Below is a small trained network, with its code and all its weights. Each question gives an input and a class and asks what happens when units are switched off, that is, made to give their printed mean instead of their output.

import numpy as np


def w(rows, s, z=0):
    codes = np.array(rows[::2]) - 128.0
    scale = np.full(codes.shape[1], s)
    scale[-1] = z or s
    return codes * scale


def f(y):
    return np.maximum(y, 0)


def log_softmax(a):
    a = a - a.max(-1, keepdims=True)
    return a - np.log(np.exp(a).sum(-1, keepdims=True))


def net(x, mask):
    res = np.array(x, float).reshape(1, 4) / 4 @ E
    y = f(res @ A[0][:, :-1].T + A[0][:, -1])
    res = res + np.where(mask, y, B[0][:, -1]) @ B[0][:, :-1]
    return log_softmax(res[-1] @ U[:, :-1].T + U[:, -1])


A, B = {}, {}
E = w([
[161,109,107,126,134,117,82,132],'x0',
[12,70,61,65,217,77,122,106],'x1',
[103,1,138,232,84,120,130,67],'x2',
[186,58,64,73,109,159,227,158],'x3',
],0.0082)
A[0] = w([
[105,207,129,94,140,158,230,162,127],'neuron 1',
[170,221,72,61,159,139,117,164,15],'neuron 2',
[154,94,49,90,102,194,194,126,35],'neuron 3',
[164,122,66,91,104,124,214,166,67],'neuron 4',
[111,2,110,243,61,124,155,62,37],'neuron 5',
[191,40,80,73,86,130,180,170,57],'neuron 6',
[30,93,42,67,232,85,102,97,23],'neuron 7',
[244,190,149,185,70,181,121,130,2],'neuron 8',
[74,195,185,173,131,85,22,107,14],'neuron 9',
],0.0084,0.0095)
B[0] = w([
[165,121,187,109,128,48,67,100,211],'neuron 1',
[45,187,220,85,205,68,58,214,182],'neuron 2',
[118,165,120,213,189,140,118,109,171],'neuron 3',
[154,105,134,176,206,165,121,99,181],'neuron 4',
[143,201,254,59,186,69,13,210,254],'neuron 5',
[146,212,115,196,200,150,159,42,196],'neuron 6',
[199,57,187,226,65,87,208,223,231],'neuron 7',
[47,65,182,188,52,50,248,195,205],'neuron 8',
[229,184,108,212,240,193,195,46,186],'neuron 9',
],0.0087,0.0079)
U = w([
[129,94,151,187,66,92,192,201,86],'0',
[137,172,171,72,160,96,27,173,63],'1',
[142,163,109,199,200,159,140,61,98],'2',
[125,128,120,114,110,109,114,111,252],'3',
[108,94,52,41,5,157,78,56,253],'4',
[58,118,59,23,87,252,137,129,85],'5',
[78,135,19,57,64,212,117,118,84],'6',
[52,121,17,68,64,200,124,108,87],'7',
],0.011,0.021)

Each question gives the input, the list of numbers given to net, and the class t.
The units are the neurons (one row each of A and B). Each row of codes is followed by its name. A weight is (code - 128) times the scale printed after its matrix; where a second scale follows, it is the last column's (A, B and U).
mask holds one flag per neuron, in row order. A switched-off neuron (its flag False) gives its mean, the last column of its row in B, instead of its output. The means were averaged over made-up inputs and are rounded, as every weight is.
A unit's drop is (log p(t) with every unit on - log p(t) with that unit switched off) / (log p(t) with every unit on - log p(t) with every unit switched off).
The circuit of an input: a set's keep is (log p(t) with only the set's units on - log p(t) with every unit switched off) / (log p(t) with every unit on - log p(t) with every unit switched off). Starting from all 9 units, units are removed one at a time, each time the one whose removal leaves the highest keep (on an exact tie, the one counted first), for as long as the keep stays at least 0.8.
units of the circuit, in order: the units of the circuit, biggest drop first
most important unit: the unit with the biggest drop
top k neurons: the k neurons with the biggest drops, biggest first
drop when u is switched off: that unit's drop, to one decimal
input [1,-5,-4,-5], class 0: units of the circuit, in order => neuron 8
input [6,1,-6,-8], class 2: top 2 neurons => neuron 9; neuron 5
input [-8,7,-3,8], class 2: top 3 neurons => neuron 6; neuron 4; neuron 3
input [2,-8,2,-8], class 0: top 2 neurons => neuron 8; neuron 6
input [8,-6,7,-8], class 2: top 4 neurons => neuron 9; neuron 2; neuron 7; neuron 1
input [-5,6,-4,-7], class 2: top 2 neurons => neuron 9; neuron 8
input [-3,-3,1,3], class 4: top 2 neurons => neuron 7; neuron 5
input [-2,-4,-5,7], class 2: units of the circuit, in order => neuron 6; neuron 4
input [-3,4,5,4], class 1: top 3 neurons => neuron 5; neuron 8; neuron 9
input [-3,-7,-3,8], class 2: top 3 neurons => neuron 6; neuron 4; neuron 7
input [-2,5,-5,2], class 0: top 3 neurons => neuron 7; neuron 5; neuron 6
input [1,-6,-1,-8], class 2: top 2 neurons => neuron 9; neuron 7
input [3,0,7,8], class 2: top 2 neurons => neuron 6; neuron 3
input [5,7,-6,6], class 0: top 3 neurons => neuron 7; neuron 5; neuron 9
input [2,0,-3,0], class 4: top 2 neurons => neuron 5; neuron 7
input [7,-8,-6,5], class 0: most important unit => neuron 8
input [6,-7,-4,1], class 0: drop when neuron 8 is switched off => 1.4
input [6,8,-2,-7], class 0: drop when neuron 7 is switched off => 1.2
input [-4,-4,0,5], class 2: drop when neuron 4 is switched off => 0.2
input [-3,2,3,3], class 4: most important unit => neuron 7
